After every row comes roughly how far along a hidden order it lies, from 0 to 12.
In the rows, 128 means zero.
180, 113, 125, 138, 128, 129, 135, 145, 132, 126, 196, 132, 126, 50, 129, 142, 116, 120, 85, 135, 127, 147, 134, 135, 137, 112, 136, 123, 118, 147, 126, 118 : 12
193, 110, 127, 137, 127, 128, 129, 154, 130, 130, 183, 139, 120, 49, 128, 163, 122, 125, 97, 133, 119, 137, 146, 134, 140, 110, 108, 147, 136, 141, 131, 119 : 12
176, 134, 129, 143, 127, 128, 123, 149, 132, 130, 215, 141, 116, 103, 131, 160, 111, 128, 122, 129, 125, 134, 125, 128, 127, 139, 135, 150, 131, 144, 130, 135 : 11
32, 116, 129, 131, 128, 127, 139, 128, 127, 120, 100, 148, 127, 151, 130, 129, 127, 137, 141, 132, 134, 130, 133, 129, 135, 107, 93, 127, 129, 130, 122, 136 : 2
113, 169, 132, 151, 128, 129, 124, 147, 135, 122, 221, 159, 114, 133, 131, 149, 104, 121, 118, 135, 138, 145, 120, 126, 108, 128, 142, 140, 121, 158, 125, 142 : 8
137, 95, 118, 136, 128, 128, 140, 131, 130, 145, 144, 121, 128, 93, 134, 143, 125, 144, 127, 133, 136, 133, 115, 127, 124, 116, 110, 136, 125, 150, 127, 113 : 4
166, 139, 144, 121, 125, 125, 112, 159, 118, 125, 87, 158, 112, 96, 116, 185, 149, 121, 131, 128, 96, 104, 193, 131, 139, 101, 48, 189, 178, 103, 143, 130 : 8
122, 144, 135, 133, 128, 128, 126, 144, 128, 118, 147, 152, 121, 109, 124, 146, 127, 118, 110, 133, 123, 134, 151, 131, 128, 105, 106, 137, 135, 133, 129, 130 : 8
117, 163, 134, 144, 127, 129, 122, 146, 132, 119, 195, 157, 116, 141, 128, 149, 111, 122, 126, 132, 130, 136, 128, 127, 117, 131, 134, 142, 130, 142, 127, 144 : 8
215, 123, 120, 139, 128, 129, 133, 138, 134, 140, 203, 115, 130, 39, 129, 136, 121, 117, 78, 136, 133, 149, 124, 131, 122, 112, 149, 122, 113, 160, 129, 104 : 11
170, 103, 127, 134, 127, 128, 134, 145, 129, 126, 170, 134, 126, 55, 128, 149, 122, 125, 94, 133, 122, 139, 143, 135, 142, 110, 114, 133, 126, 139, 128, 120 : 12
97, 112, 122, 144, 128, 129, 137, 133, 135, 128, 189, 138, 124, 132, 138, 135, 103, 141, 133, 130, 141, 142, 100, 127, 127, 142, 147, 124, 110, 150, 121, 139 : 5
96, 108, 128, 138, 126, 127, 128, 142, 128, 132, 145, 150, 116, 154, 134, 161, 116, 151, 164, 125, 127, 118, 120, 125, 131, 144, 99, 162, 142, 130, 128, 147 : 5
106, 85, 122, 132, 128, 128, 141, 132, 129, 129, 136, 131, 129, 104, 134, 132, 122, 142, 126, 130, 132, 133, 123, 132, 141, 120, 111, 127, 123, 134, 124, 127 : 6
171, 185, 127, 147, 129, 129, 121, 135, 137, 134, 220, 132, 121, 128, 130, 130, 110, 114, 110, 134, 143, 145, 106, 122, 96, 138, 183, 125, 111, 162, 127, 129 : 6
222, 148, 124, 140, 128, 129, 122, 133, 134, 138, 214, 114, 125, 91, 131, 133, 115, 118, 103, 130, 133, 141, 107, 126, 113, 144, 176, 125, 115, 151, 130, 120 : 10
74, 93, 115, 148, 130, 130, 154, 127, 138, 124, 199, 134, 133, 94, 140, 117, 101, 137, 99, 139, 153, 163, 99, 133, 130, 110, 144, 92, 90, 168, 112, 124 : 6
173, 186, 130, 144, 127, 128, 116, 142, 133, 137, 193, 138, 115, 132, 127, 151, 119, 116, 127, 132, 134, 133, 120, 121, 94, 135, 146, 150, 130, 152, 132, 129 : 6
125, 170, 136, 139, 127, 128, 117, 141, 131, 122, 179, 152, 118, 148, 126, 142, 115, 117, 127, 130, 128, 132, 130, 127, 117, 137, 145, 138, 131, 134, 129, 143 : 8
135, 104, 117, 140, 128, 128, 141, 131, 132, 143, 159, 123, 128, 94, 135, 140, 121, 141, 121, 135, 140, 139, 113, 127, 120, 114, 118, 131, 118, 158, 125, 115 : 4
231, 117, 124, 130, 127, 128, 129, 140, 129, 140, 157, 115, 127, 43, 126, 146, 133, 119, 89, 133, 122, 135, 141, 131, 130, 110, 121, 136, 131, 140, 134, 104 : 11
80, 136, 122, 137, 129, 128, 138, 122, 132, 136, 128, 130, 129, 148, 131, 122, 126, 134, 131, 135, 146, 138, 113, 124, 108, 110, 120, 121, 117, 151, 123, 121 : 1
142, 114, 121, 135, 127, 128, 129, 130, 130, 145, 143, 123, 122, 139, 133, 147, 123, 146, 153, 127, 130, 123, 109, 123, 120, 143, 125, 148, 133, 139, 129, 129 : 4
29, 141, 130, 140, 128, 128, 131, 128, 130, 120, 137, 155, 122, 189, 133, 131, 115, 139, 158, 129, 140, 130, 111, 124, 118, 134, 122, 131, 124, 137, 121, 149 : 1
204, 148, 125, 138, 128, 129, 121, 135, 134, 137, 199, 119, 124, 102, 130, 137, 116, 122, 115, 129, 131, 135, 111, 125, 116, 146, 166, 132, 121, 149, 130, 124 : 10
151, 112, 123, 136, 126, 127, 127, 133, 129, 146, 153, 125, 121, 133, 134, 152, 124, 148, 155, 126, 129, 119, 110, 123, 118, 146, 120, 155, 137, 139, 131, 130 : 4
193, 127, 131, 139, 126, 128, 120, 152, 130, 129, 202, 140, 116, 90, 129, 167, 114, 128, 123, 127, 118, 129, 132, 129, 133, 142, 131, 155, 138, 135, 133, 136 : 11
69, 106, 121, 148, 128, 130, 141, 132, 136, 125, 203, 143, 124, 142, 140, 132, 98, 145, 144, 131, 146, 146, 94, 128, 127, 143, 148, 119, 106, 157, 117, 144 : 5
132, 105, 118, 139, 128, 128, 138, 132, 132, 143, 158, 123, 127, 102, 134, 139, 122, 141, 126, 133, 139, 137, 113, 127, 120, 117, 118, 133, 120, 155, 126, 117 : 4
56, 159, 126, 138, 129, 128, 129, 119, 132, 132, 134, 137, 125, 194, 133, 119, 120, 137, 159, 130, 146, 130, 100, 120, 101, 138, 138, 126, 118, 145, 123, 138 : 0
200, 131, 122, 138, 128, 128, 130, 139, 133, 140, 187, 118, 127, 56, 128, 140, 124, 119, 89, 135, 131, 144, 128, 129, 118, 114, 140, 127, 120, 157, 131, 106 : 11
143, 114, 118, 157, 126, 127, 139, 152, 134, 153, 194, 144, 113, 80, 137, 180, 113, 150, 136, 139, 140, 138, 115, 123, 107, 108, 89, 167, 133, 178, 128, 119 : 4
122, 166, 134, 139, 128, 130, 121, 138, 132, 117, 186, 148, 121, 141, 128, 133, 113, 117, 123, 130, 131, 138, 123, 127, 117, 136, 152, 127, 122, 140, 127, 141 : 8
192, 127, 133, 134, 126, 128, 117, 151, 128, 129, 175, 141, 115, 102, 127, 167, 119, 130, 131, 125, 113, 120, 137, 129, 136, 145, 123, 163, 146, 126, 135, 138 : 11
80, 150, 123, 141, 129, 129, 131, 121, 133, 135, 155, 132, 126, 171, 134, 120, 117, 136, 148, 130, 147, 135, 98, 121, 104, 138, 148, 124, 113, 150, 123, 134 : 0
132, 136, 134, 132, 127, 127, 127, 147, 128, 119, 142, 150, 121, 93, 124, 149, 128, 119, 105, 133, 120, 133, 155, 133, 134, 103, 98, 141, 138, 134, 130, 127 : 8
40, 142, 132, 139, 127, 128, 126, 135, 129, 123, 134, 158, 117, 193, 132, 146, 117, 142, 167, 127, 134, 121, 119, 123, 118, 139, 108, 149, 136, 131, 125, 153 : 1
68, 160, 122, 143, 130, 130, 133, 114, 136, 128, 164, 129, 131, 179, 135, 98, 110, 129, 134, 131, 153, 144, 87, 122, 102, 141, 175, 99, 99, 154, 118, 136 : 0
134, 148, 137, 127, 128, 127, 123, 142, 125, 118, 121, 148, 123, 103, 121, 144, 135, 113, 107, 132, 118, 128, 162, 132, 130, 101, 99, 139, 142, 125, 131, 126 : 8
75, 160, 124, 147, 128, 128, 131, 130, 134, 137, 166, 142, 120, 171, 134, 136, 115, 138, 150, 134, 149, 136, 102, 119, 96, 129, 132, 136, 119, 156, 124, 135 : 0
180, 185, 135, 134, 128, 128, 111, 136, 129, 131, 153, 132, 120, 139, 122, 136, 130, 112, 126, 128, 126, 125, 133, 123, 106, 138, 143, 144, 136, 132, 135, 129 : 6
164, 104, 123, 143, 128, 129, 137, 146, 133, 126, 202, 137, 124, 62, 132, 149, 111, 129, 96, 135, 131, 147, 127, 133, 136, 115, 128, 129, 119, 154, 125, 124 : 12
93, 139, 127, 133, 128, 126, 130, 133, 127, 137, 108, 141, 121, 136, 127, 146, 135, 136, 144, 133, 132, 124, 135, 124, 112, 107, 89, 148, 138, 139, 130, 121 : 1
87, 155, 130, 131, 128, 127, 121, 125, 127, 134, 101, 138, 121, 182, 128, 135, 132, 136, 160, 127, 131, 117, 124, 121, 108, 133, 113, 147, 138, 129, 130, 136 : 0
100, 83, 124, 131, 127, 127, 139, 136, 127, 131, 121, 136, 126, 104, 132, 149, 125, 143, 136, 130, 126, 127, 134, 131, 142, 115, 91, 142, 135, 133, 126, 127 : 6
233, 141, 126, 138, 127, 128, 118, 141, 131, 141, 195, 120, 121, 91, 128, 153, 119, 123, 116, 128, 124, 129, 121, 125, 116, 145, 152, 147, 132, 144, 135, 122 : 10
181, 166, 129, 138, 128, 128, 123, 141, 131, 135, 166, 133, 122, 93, 124, 143, 128, 113, 100, 136, 129, 138, 137, 126, 107, 107, 128, 137, 129, 150, 132, 115 : 7
179, 124, 129, 136, 127, 129, 123, 144, 130, 127, 190, 134, 121, 97, 129, 149, 115, 127, 119, 127, 121, 131, 129, 130, 135, 141, 139, 141, 131, 134, 131, 133 : 11
164, 121, 127, 133, 128, 129, 127, 134, 131, 123, 177, 127, 127, 107, 130, 130, 114, 125, 112, 127, 127, 136, 120, 131, 138, 144, 158, 120, 120, 132, 126, 134 : 11
221, 119, 123, 130, 128, 128, 129, 134, 130, 137, 164, 112, 131, 57, 127, 134, 129, 119, 93, 131, 124, 137, 132, 131, 130, 120, 141, 124, 123, 139, 131, 108 : 11
85, 130, 126, 127, 129, 127, 135, 122, 128, 131, 89, 131, 131, 139, 128, 122, 136, 132, 133, 132, 134, 127, 131, 126, 120, 109, 107, 127, 127, 132, 126, 122 : 1
66, 103, 121, 139, 128, 130, 139, 121, 133, 125, 166, 133, 129, 163, 139, 119, 106, 146, 148, 127, 144, 137, 90, 127, 133, 150, 152, 114, 108, 141, 118, 144 : 5
236, 126, 127, 125, 127, 127, 123, 138, 127, 138, 144, 116, 128, 52, 123, 141, 137, 116, 96, 130, 118, 130, 147, 131, 128, 114, 124, 138, 136, 133, 135, 107 : 11
144, 104, 118, 139, 127, 127, 137, 137, 131, 149, 145, 126, 123, 88, 133, 154, 127, 144, 130, 134, 135, 131, 122, 125, 117, 111, 100, 149, 131, 154, 129, 114 : 4
126, 103, 119, 136, 128, 128, 140, 132, 131, 142, 140, 124, 128, 96, 133, 140, 125, 140, 123, 134, 137, 135, 120, 128, 124, 111, 111, 133, 123, 147, 126, 115 : 4
185, 175, 137, 125, 127, 127, 108, 137, 125, 132, 123, 132, 119, 140, 120, 144, 138, 115, 136, 125, 116, 114, 145, 123, 113, 138, 125, 156, 150, 118, 138, 129 : 6
